Each row of numbers stands for one thing and depends on some of the facts below. Use the named rows to name the rest.

Facts:
ε: points at; Ω: refers to; Δ: belongs to class
K_101 ε [K_204, K_821, K_499, K_63, K_375]
K_102 ε [K_834]
K_110 ε [K_9, K_337]
K_171 ε [K_452, K_92, K_326, K_909]
K_172 ε [K_193]
K_184 ε [K_526, K_164]
K_217 ε [K_820, K_606, K_994]
K_220 ε [K_746, K_478]
K_233 ε [K_994, K_78]
K_255 ε [K_782, K_499, K_451]
K_263 ε [K_509, K_793]
K_264 ε [K_666, K_188, K_793]
K_31 ε [K_129, K_343, K_32]
K_316 ε [K_204]
K_334 ε [K_973, K_640]
K_339 ε [K_287]
K_348 ε [K_462]
K_349 ε [K_306, K_513, K_499, K_278, K_368, K_909]
K_356 ε [K_995, K_462, K_345, K_647]
K_361 ε [K_49, K_821]
K_362 ε [K_526, K_745]
K_369 ε [K_469]
K_4 ε [K_647]
K_414 ε [K_188, K_375]
K_433 ε [K_59, K_793, K_728, K_649]
K_439 ε [K_462, K_478, K_745, K_832, K_647]
K_442 ε [K_298, K_331, K_994, K_436]
K_47 ε [K_793, K_24]
K_481 ε [K_306, K_646, K_623]
K_492 ε [K_728, K_483, K_649, K_834]
K_505 ε [K_469]
K_512 ε [K_306, K_499, K_249, K_832, K_164]
K_567 ε [K_259, K_83, K_746, K_331, K_188, K_687, K_65]
K_585 ε [K_606, K_590, K_436]
K_592 ε [K_83, K_306, K_63]
K_609 ε [K_997, K_58, K_483, K_350, K_973]
K_631 ε [K_460, K_666, K_178]
K_633 ε [K_509, K_737, K_78]
K_645 ε [K_127]
K_679 ε [K_9, K_287, K_193]
K_695 ε [K_32, K_499, K_272]
K_702 ε [K_204, K_687]
K_707 ε [K_337]
K_791 ε [K_406, K_347]
K_800 ε [K_998, K_141, K_127, K_193, K_465]
K_81 ε [K_403, K_176, K_436, K_983]
K_859 ε [K_786]
K_861 ε [K_638]
K_869 ε [K_83, K_638, K_499, K_483]
K_874 ε [K_176, K_393, K_907, K_328, K_287, K_319]
K_938 ε [K_831, K_534, K_606, K_995]
K_940 ε [K_83, K_997]
K_953 ε [K_535, K_406, K_287]
K_972 ε [K_58, K_998, K_640]
K_988 ε [K_782, K_306, K_178]
Ω K_871 <- K_102, K_343, K_349
Ω K_584 <- K_155, K_831
Ω K_321 <- K_171, K_368, K_665, K_820, K_832
Ω K_345 <- K_172
Ω K_556 <- K_264
Ω K_649 <- K_278, K_786
Ω K_820 <- K_331, K_728, K_831
Ω K_339 <- K_331, K_550, K_771
Ω K_204 <- K_334, K_349, K_451, K_550
Ω K_505 <- K_337
Ω K_368 <- K_345, K_973
Ω K_92 <- K_348
Ω K_492 <- K_349, K_368
Ω K_983 <- K_349
Ω K_439 <- K_350
Ω K_331 <- K_356, K_439
Ω K_771 <- K_439, K_728
Ω K_728 <- K_492
Ω K_356 <- K_505
Ω K_481 <- K_505, K_983
Ω K_665 <- K_534, K_831
Ω K_953 <- K_550
Ω K_350 <- K_550
Ω K_110 <- K_695
Ω K_101 <- K_771
Ω K_343 <- K_793, K_821
Ω K_263 <- K_874
Ω K_623 <- K_914
Ω K_298 <- K_953
Ω K_786 <- K_973, K_998
Ω K_81 <- K_998
[K_101, K_102, K_110, K_127, K_129, K_141, K_171, K_178, K_184, K_193, K_24, K_272, K_278, K_298, K_306, K_31, K_316, K_319, K_32, K_321, K_326, K_328, K_331, K_339, K_343, K_345, K_348, K_350, K_356, K_361, K_368, K_369, K_375, K_393, K_4, K_403, K_406, K_433, K_439, K_451, K_452, K_462, K_47, K_478, K_481, K_483, K_49, K_499, K_509, K_512, K_534, K_550, K_556, K_567, K_58, K_584, K_59, K_590, K_592, K_631, K_638, K_640, K_646, K_647, K_65, K_665, K_695, K_702, K_745, K_771, K_782, K_791, K_800, K_83, K_831, K_832, K_834, K_861, K_869, K_871, K_874, K_9, K_907, K_909, K_914, K_940, K_972, K_973, K_983, K_988, K_994, K_995, K_998] Δ 585
[K_155, K_164, K_172, K_176, K_188, K_204, K_217, K_220, K_233, K_249, K_255, K_259, K_263, K_264, K_287, K_334, K_337, K_347, K_349, K_362, K_414, K_436, K_442, K_460, K_465, K_469, K_492, K_505, K_513, K_526, K_535, K_585, K_606, K_609, K_623, K_63, K_633, K_645, K_649, K_666, K_679, K_687, K_707, K_728, K_737, K_746, K_78, K_786, K_793, K_81, K_820, K_821, K_859, K_92, K_938, K_953, K_997] Δ 592

Some rows with their names:
K_983: [ 16  -6   6  32 -28   5  15  -4  26 -28 -22 -10  -4  25 -16 -21  -2  -7
  16 -17 -26   9   4  29   2   3   0  -4   5]
K_349: [  3  -8 -14  -6  17   3  26 -22 -10  20   3  15 -20   8   4  10  15 -11
   6   2 -15   2  10   3  -9  11 -11 -15  -3]
K_499: [ -4   6  -4   8 -12 -12 -10   3   7 -15   9 -17  -5   6  13 -23  -1  -4
   4   3  -6  -5   7   1   2 -21  -7  10  13]
K_204: [-11 -13   3  -5  25   1  19   0  -2   5  -1   4  -3   5  14  14   5  -5
  12  11  -9 -13  -1  -4  -5 -16  -9  -1  13]
K_871: [  6   5  -8  -6 -20 -11 -10 -36  -3  -8   6  -8  -8   7  -4  -7   4  -5
  14 -32  -3  -6  21  -1   6 -36  -8   0  -3]
K_592: [  3   8   2  -1 -21 -10 -15   2   3  -9  14  -7  -9  10   3 -19   7   0
  -3 -12  -4  -1  11  -4  -2  -3   7  -8  10]
K_83: [  2   6   5   7 -11 -14  -9   5   8 -16   4 -14   0   6   7 -19  -3   2
   1  -5  -6  -7  12  -2   2 -25   0   3  19]
K_567: [  9   6   9  -3 -23 -13 -14   6   3  -8  13  -5  -5  10  -4 -14   7   7
  -5 -25  -2  -2  10  -5  -4  -1  14 -16  12]
K_509: [  9  -4   1   5 -10 -10 -12   0  10  -2   9 -19   1  13   4 -19  -2  11
   2 -15  -6 -11   7   5  10 -19   2   9   3]
K_217: [ -6 -19  12 -14  20   8   5   6  -5  22  -3   9   0   8  -2  11  13   3
   4  -3  -3 -14  -8  -1   1   5   6 -11   4]
K_861: [  6   6   3  -1 -16  -6 -17   2   7  -6   9 -10  -6  12   0 -16   5   4
  -4 -11  -5  -4  15   0   1  -9   8  -3  11]
K_328: [ 13   1   5  -5 -22  -5 -17  -2  10 -13  -5 -13  -6  12  -2 -11  -1   7
   2  -4  -3  -2   2   3  13 -19   2   9   6]
K_287: [ -6 -16   9 -16  23  12   6  -1  10  10 -13   1  -2   7   7  18   6   1
  10  24  -8 -12  -7   1  12 -16  -3  10   6]
K_478: [ -1   1   2   9 -13 -10 -16   4  -3  -9  -3 -14  -3   9   0 -23   1  -6
  -1 -10  -3 -14  10   6   7 -15  -4   5  12]
K_998: [ 31   9 -13  14  -2 -13  -3   3   4  -7 -21 -15 -17  15  -2  -7  -4   8
 -15   2 -17  -5  26  14   9 -19   3   3  19]
K_452: [  4   2  -3   1 -17  -8 -15   0   7  -8   9 -15  -6  11   4 -20   1  -1
   1  -2  -4  -4   7   4   7 -15  -1   8   6]
K_771: [ 35   8  20   2 -23 -20  -3  10 -10  14 -11  -6  -6  16  11 -11 -17   1
 -36  -9   1   7  30   2  -2   0 -28  12  -8]
K_178: [  4   3  -4   3 -15 -11 -12   1   7  -8  11 -17  -5  10   8 -21   0   3
   4  -5  -5  -5   7   2   5 -18  -1   9   5]
K_973: [ 35  10 -20  18   5 -17   0   3  -1  -5 -17 -14 -17  11   1 -13  -6  12
 -15   0 -22  -7  25  15   9 -17   9  -2  23]
K_535: [ -7 -15   8 -16  22  11   5  -1   6  14  -6   3  -3   8   7  14  10   2
   8  19  -7 -12  -4   0   8 -10  -2   5   5]
K_436: [ -9 -20  14 -12  22   6  10   6  -2   9 -11   3   4   3   5  13   4   3
  13   8  -6 -18 -14   1   5 -13  -2   1   9]

Rows to name:
No name comes twice in this set of rows, the named rows included.
[-14 -14  10  -5  29   4  10   6  -2  13  -3   5   3   3  10   8   6  -2
   9   9  -7 -18  -2  -2  -2  -9  -5  -3  15]  K_746
[ 16 -12   0 -11  18   9  18  -6  -3  21 -15  12 -15  14  -1  20  10   2
  -4  12 -13   0   5   7   2   9  -3  -6  -2]  K_953
[ 31 -14 -35   7  46  -6  25  22 -20  20 -20  -3 -31  13  10  19   5  19
  -9  24 -19 -18  -7  15   4  -1  11  -5  17]  K_786
[-14 -16   3 -11  22  11  -1   2  -6  25   1   8  -6   9  -1   4  18  -8
   2   8  -3 -15   2   2   0   7  -2  -6   6]  K_362
[-10  -9  12 -14  30  10   2   3   5  23   7   9  -4  11   2  15  18   0
  -1   7  -9 -11  17  -7  -4   1   9 -13  15]  K_609
[ 17  10 -25   1 -20 -18  10 -64 -12  -8  -5  -3 -14   3  -3  -3  -4 -13
  18 -41 -11  -2  36   6   1 -52 -28  -3 -10]  K_343
[  8   8   5  -1 -15 -10 -17   2   7  -8  10  -8  -5  12  -2 -14   6   3
  -5 -15  -5  -4  19  -3  -1  -9  11  -8  14]  K_940
[  2   6   1   6 -10 -10 -12   1  10 -11   7 -15  -3   9   6 -17   0   1
   0  -6  -7  -8  14   1   3 -20   1   5  14]  K_638
[ 26  13  -5  -1 -19  -9 -10 -17  11  13   3   1  -6 -12  -7 -38   1   7
 -12   0 -25   8  14  16  13  22  10  -7   2]  K_171
[ 18   4  -7  12 -16 -10  -8  -1  -7   3 -11  -7 -13  12  -8 -23   1  -4
 -10 -17  -9  -5  18  16   6   1  -7  -4   4]  K_348
[ 18   4  18 -11 -26  -5 -19   5   7  -1  -3  -9  -6  17   1  -6  -2   6
 -17  -5   4   4  13  -2   8  -7  -5  11  -3]  K_339
[ 11   0   7  -3 -20  -9 -14   3   7 -14  -5 -12  -1   9  -2 -11  -3   8
   2 -11  -2  -6   0   3  11 -17   5   6   7]  K_403

Now the same things, written a new way:
Known rows:
K_861: [ 14 -15  19  -7  28  30  11 -24   4 -39 -24 -15  -8]
K_184: [  8 -14  19  -6  30  35   6 -25   4 -41 -26 -21 -11]
K_820: [  0 -57  11  21   4  21  25 -28 -20 -69 -22  -9 -40]
K_176: [  0 -60  16  17  -3  19  23 -34 -15 -63 -11 -20 -31]
K_771: [ -4 -15  21  -2  30   8   3 -17  -9 -48 -23  -3 -22]
K_32: [  2 -19  22 -13  26  12   4 -16  -2 -48 -14 -13 -15]
K_350: [ -5 -14  19   0  32   6   2 -20  -7 -48 -24  -3 -19]
K_609: [ 13 -56   7  21   2  37  30 -42  -4 -56 -21 -20 -24]
K_832: [ 15 -23  29  -9  39  25  -9  -4 -14 -64 -16 -23 -26]
K_737: [ -1 -60  13  17   2  20  25 -35 -12 -66  -7 -17 -31]
K_791: [ 10 -13  25  -1  26  30   9 -22   0 -33 -24 -19 -10]
K_375: [  2 -19  24 -11  28  12   6 -17  -2 -49 -11 -10 -14]
K_298: [-24  -4  11   1  21  -2  13 -25  -2 -39 -31  11 -23]
K_869: [ 24 -16  11 -13  28  27   8 -27  14 -42 -29 -13  -7]
K_800: [ 10 -13  29   1  23  29   8 -22  -2 -29 -24 -21 -10]
K_127: [ -1 -18  28  -8  25  13   4 -16  -7 -44 -12 -15 -16]
K_707: [ 11 -55  11  26  -1  38  29 -42  -7 -51 -22 -26 -25]
K_102: [  9 -35  22  -1  37  26 -11 -33  -5 -39 -19 -26  32]
K_92: [ -7 -49  19  -7  -2   5  60 -68   4 -52   8 -31 -49]
K_272: [  1 -18  23 -12  26  11   2 -16  -2 -48 -12 -12 -15]
K_972: [  9 -14  23  -4  29  31  12 -23   0 -35 -24 -17  -8]

Rows to name:
No name comes twice in this set of rows, the named rows included.
[-18  -6  12   2  41  44  -4 -35  -4 -46 -37 -25 -21]  K_356
[ 23 -57  -3  14  -2  32  23 -46   5 -60 -28 -22 -26]  K_255
[ -7  -7  34 -37  27  -1  45 -54  13 -32  10 -28 -33]  K_556
[ 15 -20  11 -23  22   8  -2 -20  10 -54 -20 -11 -17]  K_499
[ 12 -19  14 -19  24   8  -4 -21   8 -52 -17 -15 -19]  K_306
[  7 -14  26  -3  35  17   3  -6 -12 -56 -21  -6 -31]  K_665
[ 31 -62  33  10  32  36  62 -70   8 -55  24 -47 -24]  K_264
[-16 -46   3  19 -37  45  28 -10  18 -63  17  -2 -31]  K_649
[-13 -42   1  13 -44  65  41 -13  15 -49  -5  -5 -22]  K_81
[  3 -43  16  22  16  30  69 -74  20 -46  12 -22 -32]  K_263
[  0 -56  10  31   7  18  21 -33 -11 -68 -12  -8 -36]  K_728
[ 12 -16  19  -6  32  32  15 -23   4 -41 -22 -11  -4]  K_567
[ 29 -27  15  -7  33  34 -11 -12   0 -50 -33 -17   0]  K_695
[ -1  -5   1   1  22  16   6 -36  14 -33 -40  -1 -12]  K_481
[  8 -29  25  -7  38   7 -11 -17 -12 -53 -19 -17  -5]  K_451

